Below are the code and all the weights of a small trained network. Each question names an input and a class and asks about switching units off, where a switched-off unit gives its printed mean instead of its output.

import numpy as np


def w(rows, s, z=0):
    codes = np.array(rows[::2]) - 128.0
    scale = np.full(codes.shape[1], s)
    scale[-1] = z or s
    return codes * scale


def norm(h):
    return h / np.sqrt((h * h).mean(-1, keepdims=True) + 1e-5)


def f(y):
    return np.maximum(y, 0)


def log_softmax(a):
    a = a - a.max(-1, keepdims=True)
    return a - np.log(np.exp(a).sum(-1, keepdims=True))


def net(x, mask):
    res = np.array(x, float).reshape(1, 4) / 4 @ E
    u = 0
    for l in range(4):
        y = f(norm(res) @ A[l][:, :-1].T + A[l][:, -1])
        res = res + np.where(mask[u : u + 6], y, B[l][:, -1]) @ B[l][:, :-1]
        u += 6
    return log_softmax(norm(res)[-1] @ U[:, :-1].T + U[:, -1])


A, B = {}, {}
E = w([
[145,134,236,7,123,45],'x0',
[78,30,189,170,52,128],'x1',
[176,150,189,243,170,51],'x2',
[212,49,121,116,154,145],'x3',
],0.0015)
A[0] = w([
[129,120,101,167,108,150,72],'L0N0',
[105,106,43,116,87,227,101],'L0N1',
[4,208,142,145,139,110,2],'L0N2',
[26,198,147,143,134,123,21],'L0N3',
[118,81,151,141,68,113,200],'L0N4',
[147,191,53,81,197,84,94],'L0N5',
],0.0027,0.0029)
B[0] = w([
[138,143,124,137,149,150,142],'L0N0',
[87,142,133,142,195,50,235],'L0N1',
[102,229,117,145,42,119,142],'L0N2',
[113,206,114,146,54,107,139],'L0N3',
[148,215,160,127,175,187,252],'L0N4',
[124,136,253,155,97,231,204],'L0N5',
],0.0031,0.0018)
A[1] = w([
[193,53,99,108,137,126,118],'L1N0',
[158,150,124,253,164,19,5],'L1N1',
[153,149,89,226,139,116,105],'L1N2',
[50,128,152,115,75,72,104],'L1N3',
[94,127,60,109,69,161,67],'L1N4',
[158,152,196,54,85,118,253],'L1N5',
],0.0021,0.0018)
B[1] = w([
[133,179,89,138,29,81,151],'L1N0',
[118,140,139,196,232,38,173],'L1N1',
[71,148,109,112,187,74,192],'L1N2',
[205,141,90,146,83,133,155],'L1N3',
[105,127,163,96,169,6,143],'L1N4',
[60,143,69,215,191,81,249],'L1N5',
],0.0023,0.0021)
A[2] = w([
[252,17,99,105,128,131,87],'L2N0',
[186,205,112,98,145,162,1],'L2N1',
[60,22,197,189,22,130,102],'L2N2',
[132,183,87,116,177,88,145],'L2N3',
[145,110,115,120,130,131,123],'L2N4',
[205,65,123,132,190,138,194],'L2N5',
],0.0038,0.0024)
B[2] = w([
[33,254,137,157,39,102,170],'L2N0',
[189,173,173,106,140,194,148],'L2N1',
[221,239,122,88,200,197,207],'L2N2',
[144,90,190,161,94,174,252],'L2N3',
[122,138,118,132,120,121,137],'L2N4',
[45,200,140,149,87,112,230],'L2N5',
],0.004,0.0023)
A[3] = w([
[197,98,3,209,119,154,99],'L3N0',
[73,164,86,28,89,203,194],'L3N1',
[164,92,201,6,113,25,12],'L3N2',
[77,177,176,210,154,146,250],'L3N3',
[160,184,211,51,116,54,168],'L3N4',
[92,64,48,4,96,179,76],'L3N5',
],0.0034,0.0014)
B[3] = w([
[22,97,134,47,162,147,150],'L3N0',
[186,111,184,212,146,52,190],'L3N1',
[37,59,8,138,170,211,143],'L3N2',
[161,59,112,33,92,113,253],'L3N3',
[86,98,21,189,134,206,180],'L3N4',
[212,97,226,235,170,1,146],'L3N5',
],0.0035,0.0055)
U = w([
[162,99,177,203,184,10,169],'0',
[37,77,52,129,169,185,160],'1',
[206,209,172,94,163,220,151],'2',
[80,222,120,141,11,78,150],'3',
[175,43,148,32,59,96,96],'4',
[145,128,110,72,123,76,50],'5',
[156,128,98,67,121,69,1],'6',
],0.011,0.0084)

Each question gives the input, the list of numbers given to net, and the class t.
The units are the neurons (one row each of A and B). Each row of codes is followed by its name. A weight is (code - 128) times the scale printed after its matrix; where a second scale follows, it is the last column's (A, B and U).
mask holds one flag per neuron, layer by layer. A switched-off neuron (its flag False) gives its mean, the last column of its row in B, instead of its output. The means were averaged over made-up inputs and are rounded, as every weight is.
A unit's drop is (log p(t) with every unit on - log p(t) with that unit switched off) / (log p(t) with every unit on - log p(t) with every unit switched off).
The circuit of an input: a set's keep is (log p(t) with only the set's units on - log p(t) with every unit switched off) / (log p(t) with every unit on - log p(t) with every unit switched off). Starting from the 12 units with the biggest drops (on a tie, the unit counted first), units are removed one at a time, each time the one whose removal leaves the highest keep (on an exact tie, the one counted first), for as long as the keep stays at least 0.8.
circuit, biggest first: the units of the circuit, biggest drop first
most important unit: the unit with the biggest drop
k most important neurons: the k neurons with the biggest drops, biggest first
k most important neurons of layer l: the k neurons of layer l with the biggest drops, biggest first
input [8,7,-5,-4], class 1: most important unit => L3N2
input [6,-6,-8,-3], class 0: 2 most important neurons => L3N5, L3N1
input [-2,5,3,8], class 3: circuit, biggest first => L2N0, L2N5
input [5,8,7,0], class 2: 4 most important neurons => L2N2, L0N1, L3N1, L3N5
input [1,-4,-7,8], class 3: 4 most important neurons => L2N0, L2N5, L1N2, L0N4
input [8,-7,-4,6], class 1: 4 most important neurons => L3N2, L3N4, L2N2, L0N4
input [-7,8,-3,8], class 2: 3 most important neurons => L2N2, L1N5, L3N4
input [8,2,-5,-4], class 1: 2 most important neurons => L3N2, L3N4
input [7,8,-2,-4], class 2: 2 most important neurons => L2N2, L0N1
input [8,6,1,8], class 1: circuit, biggest first => L3N4, L3N2
input [-2,8,-8,8], class 0: 2 most important neurons => L3N1, L3N5
input [5,8,5,8], class 2: circuit, biggest first => L2N2, L3N1
input [2,-8,5,1], class 2: circuit, biggest first => L3N1, L0N5
input [-5,-2,-8,4], class 0: most important neuron => L3N5
input [-1,8,-4,-8], class 2: 2 most important neurons of layer 2 => L2N2, L2N5
input [-8,1,5,-5], class 1: circuit, biggest first => L3N1, L3N0, L2N5
input [7,-2,4,6], class 1: circuit, biggest first => L3N4, L3N2
input [7,3,-6,7], class 1: 2 most important neurons => L3N2, L3N4
input [5,7,-8,-3], class 0: 2 most important neurons of layer 3 => L3N1, L3N5
input [2,4,0,-4], class 2: 3 most important neurons => L2N2, L2N5, L0N1
input [-7,2,5,7], class 1: 3 most important neurons of layer 3 => L3N1, L3N0, L3N5
input [6,-1,5,-5], class 1: most important neuron => L3N4
input [1,-6,-6,-1], class 0: 2 most important neurons of layer 3 => L3N1, L3N5
input [0,4,-4,2], class 0: 2 most important neurons => L0N4, L0N5
input [4,2,-6,8], class 3: 2 most important neurons of layer 2 => L2N0, L2N5
